Two labels a row:
[-11  35  26 -11  13  18 -27   5  30   1   3   9  -1 -11  12 -15 -31  -6
  -4 -26  19 -15  -2  -3  -6 -18 -39  -1 -11 -20  46   9 -28  16 -22  -3
   7 -18  28  11   2   3 -18 -10   6  26  -4  21   6   3  -9 -29 -24   4
 -15  32 -16  33   8  -4] : P, niv
[ 22  34  34  -5  10   5  -8   5  26   4  -9   9   2  -8  28  -8 -22 -15
   4 -23  22 -19   3  -3  -9 -13 -29   7  -9 -15  40   9 -18  12 -14  -3
  -1  -9  19   7 -10   6   2 -15  18  28  -5  17  -2   7 -11 -25 -15   4
  -2  25 -13  38  17  -7] : T, bot
[-14  35  12 -14  10  23 -25   1  24   7   7   0   3  -6   8 -10 -30   6
  -4 -29  11 -10  16   0  -5  -9 -27  16   2 -28  52   3 -26  11 -21  -3
  -1 -24  23   8   5  10 -21  -2   7  27  -9  19   6   1  -3 -27 -25   2
  -3  36 -19  27   6  -3] : P, niv
[  1  33  35 -10   5  22 -16   0  18   4  -5   8   1  -8  27 -11 -20 -13
  -3 -16  23 -15   7  -3   0 -11 -27   8  -5 -20  38  15 -27  10 -18  -8
   5 -19  27  11 -14   3  -9  -3   8  23  -6  19  -2   8 -16 -32 -14  -3
  -6  23  -8  33  12   4] : P, bot
[-10  41  44  -5  -7  17 -20  -5   7 -12  -7   4  -1  -4  48 -12 -22 -20
 -13  -7  14  -7  -2  -9  -1  -9 -36  14   7 -11  30   8 -30  -1  -2  -7
  26 -22  12  18  -4   3  -1   1   1  15  -3  16   7  -4 -25 -18 -29   5
   0  33   6  25   4  18] : P, Zozu
[ -8  51  21 -11 -11  13   4 -26  -6  -1 -18   7   3 -14  55   6 -19 -22
   2   3  33 -17   9  -4   7  -9 -30  10  -1  16  39   3 -27  20  -2 -12
 -10 -42  18  21 -20  -7  -8  17   9  24 -11  14  -1   6 -16   2  -3  -7
  -1   6  -4  34   3 -10] : J, Zozu
[ 34  13  19  -4   5  -5   5  14   4  27 -15   7   4   1  16   0  -7  -7
   5  -5   5 -12   6  -1   0  -3   1  -5   2 -19   8   7  -7  -1  -6   3
 -16  13   1 -10 -12   6  10 -11   9  12  -2   0 -18   6   2   1  -6   9
  -6   2   0  20  15  -6] : T, bot
[-12  45  49  -7  -9  14 -19 -10  12 -16   1   4   1  -3  52 -12 -24 -21
  -4 -16  18 -16  -5 -14  -1 -14 -42  19  -6  -2  41  12 -26   1  -4  -2
  25 -31  16  23  -3   7  -7   2   4  14 -11  17  13  -3 -15 -19 -27   0
   6  45   1  36   2  16] : P, Zozu
[ -1  47  18  -8 -10  -1  11 -20 -15  -4 -18   3   5  -1  61   8 -17 -24
   5  -8  28 -10   5  -1   0 -11 -33   3   1  33  41   8 -22  15  -3  -7
 -13 -49  12  15 -15  -7  10  17  11  10 -16  10   6  12  -8   4  -3  -3
   2   6  -9  38   3  -6] : J, Zozu
[-18  46  31  -9  -8  14 -16 -13   2 -11   5  -1   5  -1  53  -8 -10 -17
  -3 -18  14  -7  -9  -9  -3 -16 -38  23  -4 -16  40   1 -27  -5 -12  -2
  18 -41  12  17   4  11 -13   5   4  14 -18  17  16  -1 -13 -18 -36   0
   9  45  -2  24  -3   3] : P, puve
[-15  38   6 -15   6  22  -9 -12  10   8 -15   8   0 -17  25  -1 -26 -12
   6  -5  30 -20   0   0   7 -13 -24  -1   2   7  48   4 -31  32  -9 -13
 -19 -27  25  15 -23 -16  -3   8   9  35  -4  21  -1   2 -10  -1  -2  -6
  -9   0 -17  39   5 -10] : J, bot
[ -1  45   7 -14   6  12   3 -21   7  10 -16   8   1 -15  38   4 -26 -17
  12 -16  34 -18   7   1   5 -10 -29  -3   3  14  45   7 -29  32 -13 -15
 -24 -34  26  20 -21 -12   7   7  11  35  -5  23   3  10  -6  -6  -3  -6
  -7   1 -21  47   6 -11] : J, bot
[ -4  23  29 -15   4  22 -22   8   9  -5  -1   5  -5  -6  17  -9 -22  -6
  -5  -9   6 -16   2  -1  -7  -5  -9   2  -4 -21  28  -2 -24   6  -7   7
  -1  -4  19   4 -14  11 -11   0  -1  19  -3  13  -4  -3 -13 -11 -13   2
 -12  23  -1  19  13  10] : P, bot
[ 13  24  37  -4   8   9  -7   6  19   1  -9   7   3  -5  32 -11 -30 -16
   1 -18  16 -19   6   1  -7 -14 -32   3   2 -13  44  12 -21  13 -17  -2
 -10  -4  23  -1  -6   0  -4 -14  14  22  -7  18  -9  11   0 -21 -12   4
  -7  13 -14  45  19  -6] : T, bot
[  1  48  17 -13   8  15  -2 -12  12   9 -16   2   2 -17  45  -7 -30 -15
   4  -6  35 -25  10   3   7 -10 -31  -1   2   3  48  12 -31  28 -18 -14
 -17 -37  24  17 -19 -11   5  -4  17  35  -8  26  -3  11 -14 -13  -6  -2
  -2  10 -18  48  10 -12] : J, bot
[ 29  32  62   3  -3  -8   3   8  22  -8 -11  10   9   1  67 -11 -30 -24
   5 -31  31 -21  -5  -6 -15 -17 -52  14 -17   0  43  19 -18  -3 -10   3
  20 -18  13   9  -3  25  10 -23  24   9 -12  14  -2  11 -18 -28 -31  10
   6  52  -8  41  14  -1] : T, Zozu
[ -5  45   6 -12  10  16   4 -11   7   8 -11  14  -3 -15  30  -1 -24 -14
   8 -11  31 -19  10   2   7 -11 -31   0   2   7  47   5 -28  29 -17 -12
 -16 -44  27  21 -21 -14   3   5  13  34  -5  22  -2   8 -12 -13  -3  -5
  -7  -1 -16  46   9 -10] : J, bot
[ -8  48   8  -4 -16   4   9 -13 -13  -9 -11   1   5   1  52   8  -9 -18
   2  -6  19 -10   0  -4   5  -1 -29  12   4  26  36   6 -14   3  -4  -6
 -13 -46  12  14  -8  -4   6  24   4   5 -18  10   3   6  -1  11 -17  -7
   5   5  -5  30  -7  -8] : J, puve
[ -8  38  31  -9   5  26 -25   0  17  -1  -1  10  -2 -15  28 -13 -23 -13
   1 -19  21 -15  -2  -4  -3 -11 -23  13  -9 -20  52   4 -27   9 -12  -9
   5 -21  24  18 -14   8 -12  -4   2  25  -2  21   1   1 -17 -23 -19   2
 -10  32  -5  34  12   1] : P, bot
[-25  37  30 -16   3  28 -28   5  17   3  -7   7   0 -13  25 -14 -30 -17
  -6  -7  25 -12   0   3  -1  -7 -28   1  -5 -14  40   3 -27  23  -7  -9
  -2 -13  25  15 -14  -1 -16 -13   3  28   3  17   4   1 -22 -16 -17  -6
 -12  24  -7  30   8   7] : P, bot
[ -7  38  47 -15   6  21 -21   1  21  -1  -7   2  -1  -8  41 -10 -33 -18
  -4 -15  25 -34   0  -7  -7 -17 -39  14  -8  -2  52   5 -36  15 -13  -8
  12 -22  26  18 -13   7  -9 -19   8  29  -9  26   7   2 -19 -22 -35   0
  -8  42  -9  40  13   7] : P, bot
[ -6  36  43 -13  -7  15 -14  -5   7  -9  -4   1   0  -2  45 -12 -21 -20
  -6 -11  17 -11  -3  -8 -18 -10 -30  18  -7  -7  34   7 -25  -3  -2 -12
  18 -20  12  16  -7   3   0   6   2  11  -9  15   8   0 -22 -15 -26   5
   0  34   4  23   3  14] : P, Zozu
[  2  40  15 -22  11  10   7  -8   0   9 -17   8   1 -12  38   3 -30 -15
   0  -3  39 -23  11   6  -6 -14 -23   7   6  12  55   2 -33  28  -4  -7
 -28 -25  27  16 -20  -6  -3   3  12  28  -6  18   5  13  -5  -3  -2  -8
  -7   5 -16  44  10  -8] : J, bot
[ -7  45  12 -18   2  14  -4 -16  10   6  -9   8  -3 -21  31  -6 -22 -20
   7 -11  32 -19  13   1   6 -10 -29   2   1   7  40  10 -32  32 -15 -14
 -10 -39  23  21 -17 -14   4   2  10  30 -10  22   3  22  -8 -10  -8  -3
  -1   6 -14  44   7  -2] : J, bot
[  2  38   8 -14   8   9   4 -14   7   4 -16  14  -1 -14  41   3 -28 -14
  13  -4  38 -19   9   7  -3 -10 -28   4  -3  12  52   6 -33  33 -15 -11
 -24 -33  28  21 -21 -13  -7   7  11  35  -5  19   0   9 -13  -7  -4  -4
  -7   2 -17  43   6 -16] : J, bot
